Below is a small trained network, with its code and all its weights. Each question gives an input and a class and asks what happens when units are switched off, that is, made to give their printed mean instead of their output.

import numpy as np


def w(rows, s, z=0):
    codes = np.array(rows[::2]) - 128.0
    scale = np.full(codes.shape[1], s)
    scale[-1] = z or s
    return codes * scale


def norm(h):
    return h / np.sqrt((h * h).mean(-1, keepdims=True) + 1e-5)


def f(y):
    return np.maximum(y, 0)


def log_softmax(a):
    a = a - a.max(-1, keepdims=True)
    return a - np.log(np.exp(a).sum(-1, keepdims=True))


def net(x, mask):
    res = np.array(x, float).reshape(1, 4) / 4 @ E
    u = 0
    for l in range(4):
        y = f(norm(res) @ A[l][:, :-1].T + A[l][:, -1])
        res = res + np.where(mask[u : u + 10], y, B[l][:, -1]) @ B[l][:, :-1]
        u += 10
    return log_softmax(norm(res)[-1] @ U[:, :-1].T + U[:, -1])


A, B = {}, {}
E = w([
[125,134,59,103],'x0',
[2,159,131,164],'x1',
[200,171,95,224],'x2',
[129,125,129,130],'x3',
],0.0062)
A[0] = w([
[87,137,113,185,74],'0.n1',
[142,122,49,115,168],'0.n2',
[156,135,200,156,214],'0.n3',
[147,145,105,151,7],'0.n4',
[91,77,142,163,81],'0.n5',
[102,65,183,122,165],'0.n6',
[99,148,16,70,11],'0.n7',
[120,151,63,163,135],'0.n8',
[178,139,86,213,161],'0.n9',
[72,117,145,1,252],'0.n10',
],0.0099,0.0012)
B[0] = w([
[130,101,60,95,189],'0.n1',
[37,73,194,164,182],'0.n2',
[103,107,182,169,192],'0.n3',
[109,154,130,158,157],'0.n4',
[63,102,125,94,162],'0.n5',
[139,168,150,138,188],'0.n6',
[105,79,255,136,189],'0.n7',
[155,119,107,214,188],'0.n8',
[143,125,147,114,241],'0.n9',
[153,170,110,150,255],'0.n10',
],0.0095,0.0058)
A[1] = w([
[4,220,1,172,142],'1.n1',
[148,188,120,88,98],'1.n2',
[200,88,126,93,76],'1.n3',
[171,168,86,122,34],'1.n4',
[146,119,96,147,4],'1.n5',
[93,115,73,151,109],'1.n6',
[204,118,99,158,172],'1.n7',
[96,93,140,71,75],'1.n8',
[129,128,130,151,138],'1.n9',
[142,143,127,49,211],'1.n10',
],0.0094,0.002)
B[1] = w([
[43,84,80,43,255],'1.n1',
[87,157,243,169,141],'1.n2',
[110,61,22,103,169],'1.n3',
[114,153,195,123,133],'1.n4',
[84,220,168,127,134],'1.n5',
[179,179,32,112,163],'1.n6',
[133,141,74,70,198],'1.n7',
[236,146,174,70,150],'1.n8',
[114,140,159,127,159],'1.n9',
[144,254,139,75,151],'1.n10',
],0.0061,0.0059)
A[2] = w([
[182,140,121,78,111],'2.n1',
[127,105,140,141,38],'2.n2',
[72,158,176,61,148],'2.n3',
[73,67,101,138,138],'2.n4',
[6,179,138,181,102],'2.n5',
[134,154,146,135,42],'2.n6',
[86,85,179,68,88],'2.n7',
[109,86,68,123,185],'2.n8',
[128,142,225,183,150],'2.n9',
[103,180,60,254,253],'2.n10',
],0.0092,0.002)
B[2] = w([
[129,49,123,91,165],'2.n1',
[83,138,143,177,135],'2.n2',
[255,141,113,224,224],'2.n3',
[130,144,223,90,200],'2.n4',
[160,83,142,87,254],'2.n5',
[171,53,130,151,136],'2.n6',
[155,156,97,212,200],'2.n7',
[135,131,227,90,189],'2.n8',
[72,100,77,192,231],'2.n9',
[205,167,138,158,230],'2.n10',
],0.0086,0.0056)
A[3] = w([
[85,110,181,155,189],'3.n1',
[110,64,165,187,132],'3.n2',
[130,127,145,63,224],'3.n3',
[6,96,174,38,85],'3.n4',
[171,208,150,108,163],'3.n5',
[80,105,158,130,3],'3.n6',
[138,189,181,91,230],'3.n7',
[175,49,141,65,142],'3.n8',
[147,172,133,171,134],'3.n9',
[147,196,207,87,204],'3.n10',
],0.012,0.0021)
B[3] = w([
[128,178,117,11,213],'3.n1',
[72,170,155,100,253],'3.n2',
[111,65,89,159,195],'3.n3',
[136,94,106,107,229],'3.n4',
[152,131,136,188,193],'3.n5',
[156,151,141,111,156],'3.n6',
[144,82,110,159,197],'3.n7',
[91,112,121,82,233],'3.n8',
[131,72,112,126,208],'3.n9',
[141,126,108,164,216],'3.n10',
],0.011,0.0063)
U = w([
[183,86,107,147,223],'0',
[131,27,46,10,122],'1',
[90,137,233,99,73],'2',
[71,24,147,134,187],'3',
[77,160,44,112,1],'4',
],0.011,0.004)

Each question gives the input, the list of numbers given to net, and the class t.
The units are the neurons (one row each of A and B). Each row of codes is followed by its name. A weight is (code - 128) times the scale printed after its matrix; where a second scale follows, it is the last column's (A, B and U).
mask holds one flag per neuron, layer by layer. A switched-off neuron (its flag False) gives its mean, the last column of its row in B, instead of its output. The means were averaged over made-up inputs and are rounded, as every weight is.
A unit's drop is (log p(t) with every unit on - log p(t) with that unit switched off) / (log p(t) with every unit on - log p(t) with every unit switched off).
The circuit of an input: a set's keep is (log p(t) with only the set's units on - log p(t) with every unit switched off) / (log p(t) with every unit on - log p(t) with every unit switched off). Starting from the 12 units with the biggest drops (on a tie, the unit counted first), units are removed one at a time, each time the one whose removal leaves the highest keep (on an exact tie, the one counted first), for as long as the keep stays at least 0.8.
circuit, biggest first: the units of the circuit, biggest drop first
top k neurons: the k neurons with the biggest drops, biggest first
k most important neurons of layer l: the k neurons of layer l with the biggest drops, biggest first
drop when u is switched off: that unit's drop, to one decimal
input [8,7,-2,-5], class 2: circuit, biggest first => (0.n7)
input [0,7,5,-1], class 1: circuit, biggest first => (1.n1, 0.n1)
input [-6,4,2,2], class 2: circuit, biggest first => (3.n2, 3.n3)
input [8,1,-8,-2], class 0: top 3 neurons => (2.n3, 0.n10, 0.n3)
input [-5,-8,5,6], class 1: circuit, biggest first => (2.n3, 3.n8, 1.n7)
input [2,-6,-6,-1], class 0: circuit, biggest first => (1.n10, 0.n10, 3.n5)
input [-6,8,-6,3], class 1: top 4 neurons => (1.n1, 2.n10, 0.n7, 0.n9)
input [-6,3,-4,6], class 2: 2 most important neurons of layer 3 => (3.n2, 3.n3)
input [7,-3,-6,-1], class 2: 3 most important neurons of layer 0 => (0.n7, 0.n2, 0.n1)
input [1,-1,2,1], class 4: top 3 neurons => (2.n9, 0.n9, 0.n2)
input [-8,-4,-6,2], class 2: top 4 neurons => (2.n9, 1.n1, 0.n3, 2.n10)
input [-6,3,-6,6], class 0: 2 most important neurons of layer 3 => (3.n8, 3.n9)
input [-5,2,-2,5], class 2: 2 most important neurons of layer 1 => (1.n6, 1.n7)
input [-6,-8,5,7], class 1: 4 most important neurons of layer 2 => (2.n3, 2.n10, 2.n1, 2.n7)
input [-5,-2,-6,4], class 0: top 3 neurons => (0.n8, 2.n3, 0.n2)
input [-5,8,6,-3], class 1: top 3 neurons => (0.n1, 1.n1, 0.n10)
input [-5,6,4,-2], class 1: most important neuron of layer 1 => (1.n1)
input [-8,-3,2,8], class 2: top 2 neurons => (0.n3, 3.n1)
input [3,6,-8,-6], class 0: 2 most important neurons of layer 2 => (2.n3, 2.n7)
input [-6,-5,-7,-1], class 0: top 4 neurons => (0.n8, 1.n10, 0.n2, 0.n7)
input [3,7,0,-6], class 1: top neuron => (1.n1)
input [6,-5,5,-7], class 3: 2 most important neurons of layer 0 => (0.n2, 0.n10)
input [4,6,-2,-3], class 1: drop when 0.n2 is switched off => 0.1
input [0,8,-2,-3], class 1: drop when 1.n1 is switched off => 1.2
